Below is a small trained network, with its code and all its weights. Each question gives an input and a target symbol and asks what happens when units are switched off, that is, made to give their printed mean instead of their output.

import numpy as np


def w(rows, s, z=0):
    codes = np.array(rows[::2]) - 128.0
    scale = np.full(codes.shape[1], s)
    scale[-1] = z or s
    return codes * scale


def norm(h):
    return h / np.sqrt((h * h).mean(-1, keepdims=True) + 1e-5)


def f(y):
    return np.maximum(y, 0)


def softmax(a):
    e = np.exp(a - a.max(-1, keepdims=True))
    return e / e.sum(-1, keepdims=True)


def log_softmax(a):
    a = a - a.max(-1, keepdims=True)
    return a - np.log(np.exp(a).sum(-1, keepdims=True))


def net(x, mask):
    ids = ['ΓΞΣβδζηθλμτφ'.index(c) for c in x.split()]
    T = len(ids)
    res = E[ids] + P[:T]
    u = 0
    for l in range(3):
        r = norm(res)
        for j in range(2):
            rows = slice(4 * j, 4 * j + 4)
            q, k, v = (r @ M[l][rows].T for M in (Q, K, V))
            z = softmax(np.where(np.tri(T) > 0, q @ k.T / 4**0.5, -1e9)) @ v
            o = O[l][rows]
            res = res + np.where(mask[u + j], z, o[:, -1]) @ o[:, :-1]
        u += 2
        y = f(norm(res) @ A[l][:, :-1].T + A[l][:, -1])
        res = res + np.where(mask[u : u + 4], y, B[l][:, -1]) @ B[l][:, :-1]
        u += 4
    return log_softmax(norm(res)[-1] @ U[:, :-1].T + U[:, -1])


Q, K, V, O, A, B = {}, {}, {}, {}, {}, {}
E = w([
[87,139,157],'Γ',
[170,56,85],'Ξ',
[170,60,91],'Σ',
[139,55,78],'β',
[109,64,75],'δ',
[101,123,137],'ζ',
[60,139,155],'η',
[16,185,67],'θ',
[93,96,136],'λ',
[197,59,71],'μ',
[253,56,43],'τ',
[222,252,105],'φ',
],0.0061)
P = w([
[247,95,97],'0',
[76,121,254],'1',
[182,137,34],'2',
[93,92,195],'3',
[142,151,43],'4',
[90,113,180],'5',
[131,155,45],'6',
[95,110,167],'7',
[124,160,48],'8',
[103,108,156],'9',
[118,160,51],'10',
[106,92,143],'11',
[112,158,48],'12',
[102,89,139],'13',
],0.0085)
Q[0] = w([
[172,185,142],'L0H0',
[17,255,117],'L0H0',
[188,78,233],'L0H0',
[86,53,114],'L0H0',
[94,37,193],'L0H1',
[108,139,158],'L0H1',
[64,11,161],'L0H1',
[29,127,44],'L0H1',
],0.0053)
K[0] = w([
[115,150,227],'L0H0',
[155,102,113],'L0H0',
[61,130,161],'L0H0',
[141,150,150],'L0H0',
[132,101,90],'L0H1',
[108,112,126],'L0H1',
[127,95,112],'L0H1',
[151,244,78],'L0H1',
],0.011)
V[0] = w([
[29,109,73],'L0H0',
[198,80,72],'L0H0',
[28,102,153],'L0H0',
[152,208,187],'L0H0',
[2,150,145],'L0H1',
[174,238,108],'L0H1',
[119,33,181],'L0H1',
[193,246,209],'L0H1',
],0.0056)
O[0] = w([
[120,62,91,152],'L0H0',
[105,166,77,251],'L0H0',
[107,17,109,61],'L0H0',
[96,113,92,34],'L0H0',
[21,109,124,85],'L0H1',
[197,220,169,149],'L0H1',
[43,97,133,72],'L0H1',
[255,115,127,30],'L0H1',
],0.0047,0.0024)
A[0] = w([
[220,132,184,199],'L0N0',
[188,2,223,48],'L0N1',
[87,141,72,226],'L0N2',
[111,149,204,253],'L0N3',
],0.0084,0.003)
B[0] = w([
[59,99,143,164],'L0N0',
[228,102,255,172],'L0N1',
[134,85,220,255],'L0N2',
[196,104,164,192],'L0N3',
],0.0073,0.0052)
Q[1] = w([
[191,197,154],'L1H0',
[3,194,141],'L1H0',
[96,125,27],'L1H0',
[60,98,161],'L1H0',
[187,130,126],'L1H1',
[177,174,156],'L1H1',
[78,148,41],'L1H1',
[136,101,185],'L1H1',
],0.0076)
K[1] = w([
[102,100,167],'L1H0',
[90,93,135],'L1H0',
[195,2,89],'L1H0',
[96,120,139],'L1H0',
[153,114,155],'L1H1',
[123,174,100],'L1H1',
[35,160,133],'L1H1',
[153,108,154],'L1H1',
],0.0094)
V[1] = w([
[51,250,120],'L1H0',
[174,155,128],'L1H0',
[241,66,140],'L1H0',
[195,176,142],'L1H0',
[67,230,35],'L1H1',
[129,79,94],'L1H1',
[93,76,188],'L1H1',
[253,93,185],'L1H1',
],0.0052)
O[1] = w([
[80,119,154,111],'L1H0',
[31,19,181,158],'L1H0',
[68,92,165,180],'L1H0',
[59,121,103,182],'L1H0',
[77,159,2,39],'L1H1',
[90,174,163,111],'L1H1',
[211,167,145,128],'L1H1',
[99,52,171,252],'L1H1',
],0.0038,0.0031)
A[1] = w([
[3,116,190,254],'L1N0',
[140,194,105,112],'L1N1',
[170,165,61,43],'L1N2',
[108,151,190,245],'L1N3',
],0.0049,0.00093)
B[1] = w([
[225,16,88,253],'L1N0',
[86,101,128,151],'L1N1',
[216,76,254,145],'L1N2',
[66,27,114,211],'L1N3',
],0.0042,0.0038)
Q[2] = w([
[19,104,138],'L2H0',
[37,140,106],'L2H0',
[59,213,109],'L2H0',
[196,255,139],'L2H0',
[110,123,74],'L2H1',
[94,149,51],'L2H1',
[138,147,78],'L2H1',
[153,191,83],'L2H1',
],0.0079)
K[2] = w([
[162,224,1],'L2H0',
[119,160,58],'L2H0',
[135,124,78],'L2H0',
[154,95,159],'L2H0',
[155,195,120],'L2H1',
[185,238,80],'L2H1',
[146,201,115],'L2H1',
[112,148,72],'L2H1',
],0.0074)
V[2] = w([
[79,113,218],'L2H0',
[70,116,127],'L2H0',
[223,98,123],'L2H0',
[167,56,75],'L2H0',
[112,82,138],'L2H1',
[59,215,173],'L2H1',
[41,98,104],'L2H1',
[206,218,3],'L2H1',
],0.0057)
O[2] = w([
[5,188,236,161],'L2H0',
[126,127,139,130],'L2H0',
[228,119,139,156],'L2H0',
[164,100,201,164],'L2H0',
[78,62,24,170],'L2H1',
[10,153,217,64],'L2H1',
[181,3,159,130],'L2H1',
[63,194,196,2],'L2H1',
],0.0038,0.0062)
A[2] = w([
[108,77,32,12],'L2N0',
[168,128,214,64],'L2N1',
[253,138,9,5],'L2N2',
[154,37,11,116],'L2N3',
],0.007,0.0023)
B[2] = w([
[1,140,125,164],'L2N0',
[45,70,233,163],'L2N1',
[129,196,234,183],'L2N2',
[109,202,58,254],'L2N3',
],0.007,0.006)
U = w([
[155,137,145,33],'Γ',
[155,176,100,160],'Ξ',
[148,136,152,42],'Σ',
[13,148,109,180],'β',
[186,138,86,87],'δ',
[126,45,115,254],'ζ',
[132,254,228,205],'η',
[138,160,92,157],'θ',
[73,4,42,98],'λ',
[155,134,121,66],'μ',
[179,133,119,40],'τ',
[112,55,248,182],'φ',
],0.014,0.0065)

Each question gives the input, a string of symbols that net reads in full, and the target symbol t.
The units are the heads (4 rows each of Q, K, V and O) and the neurons (one row each of A and B). Each row of codes is followed by its name. A weight is (code - 128) times the scale printed after its matrix; where a second scale follows, it is the last column's (O, A, B and U).
mask holds one flag per unit, layer by layer, with each layer's heads first. A switched-off unit (its flag False) gives its mean, the last column of its rows in O or B, instead of its output. The means were averaged over made-up inputs and are rounded, as every weight is.
A unit's drop is (log p(t) with every unit on - log p(t) with that unit switched off) / (log p(t) with every unit on - log p(t) with every unit switched off).
The circuit of an input: a set's keep is (log p(t) with only the set's units on - log p(t) with every unit switched off) / (log p(t) with every unit on - log p(t) with every unit switched off). Starting from the 12 units with the biggest drops (on a tie, the unit counted first), units are removed one at a time, each time the one whose removal leaves the highest keep (on an exact tie, the one counted first), for as long as the keep stays at least 0.8.
circuit, biggest first: the units of the circuit, biggest drop first
top k neurons: the k neurons with the biggest drops, biggest first
k most important neurons of layer l: the k neurons of layer l with the biggest drops, biggest first
which heads matter: for each layer, one digit per head in row order, 1 if its drop is at least 0.15 and else 0, layers parted by /
input δ θ θ θ ζ δ θ τ λ θ, target λ: circuit, biggest first => [L0N1, L1N0, L2N2]
input Σ δ θ η φ λ μ, target η: which heads matter => 00 / 00 / 01
input μ θ Ξ θ φ δ μ, target η: top 3 neurons => [L2N2, L0N1, L1N3]
input δ φ η Σ θ θ η θ Σ, target β: circuit, biggest first => [L0N1, L2N0, L2N2, L1N0]
input δ δ δ φ λ, target η: top 4 neurons => [L0N1, L2N2, L0N0, L1N0]
input δ Γ θ λ δ δ δ β δ δ β Γ, target ζ: circuit, biggest first => [L2H1, L2N2, L1N0]
input θ θ Γ δ Γ θ β θ δ, target β: circuit, biggest first => [L0N3, L2N0, L2N2, L1N3]
input φ θ ζ δ Ξ θ θ φ δ θ η θ, target λ: top neuron => [L0N1]
input φ θ δ τ τ τ δ φ τ δ, target λ: circuit, biggest first => [L0H0, L0N1, L2N2]
input Γ φ ζ, target η: which heads matter => 01 / 00 / 00
input θ η μ Ξ δ Γ θ ζ β, target β: top 4 neurons => [L0N1, L0N3, L2N3, L2N0]
input δ δ η θ τ β β β τ δ, target λ: which heads matter => 11 / 00 / 01
input θ δ τ θ θ θ φ τ β δ φ θ Γ, target η: circuit, biggest first => [L0H1, L2N2]
input φ φ φ θ θ δ Σ, target β: 2 most important neurons of layer 0 => [L0N0, L0N1]
input δ θ τ δ φ δ δ, target η: top 3 neurons => [L0N1, L2N2, L1N3]
input β Ξ δ δ θ η η θ φ θ δ, target η: which heads matter => 01 / 11 / 00
input θ Ξ Γ φ θ Σ θ δ θ η δ, target β: top 2 neurons => [L0N1, L0N3]
input δ θ θ φ η τ φ δ θ θ β θ Γ, target β: top 3 neurons => [L0N1, L0N2, L2N0]
input τ φ Γ θ θ Γ φ φ Σ β θ θ Γ, target β: top 3 neurons => [L0N1, L2N0, L1N1]
input Σ θ φ δ Γ λ Ξ θ ζ, target β: which heads matter => 11 / 00 / 00
input φ Γ τ, target η: top 2 neurons => [L2N2, L1N0]
input ζ θ δ η θ μ Γ φ θ, target η: which heads matter => 01 / 01 / 00
input φ θ β β θ β Ξ φ θ β η θ θ η, target ζ: which heads matter => 01 / 00 / 00
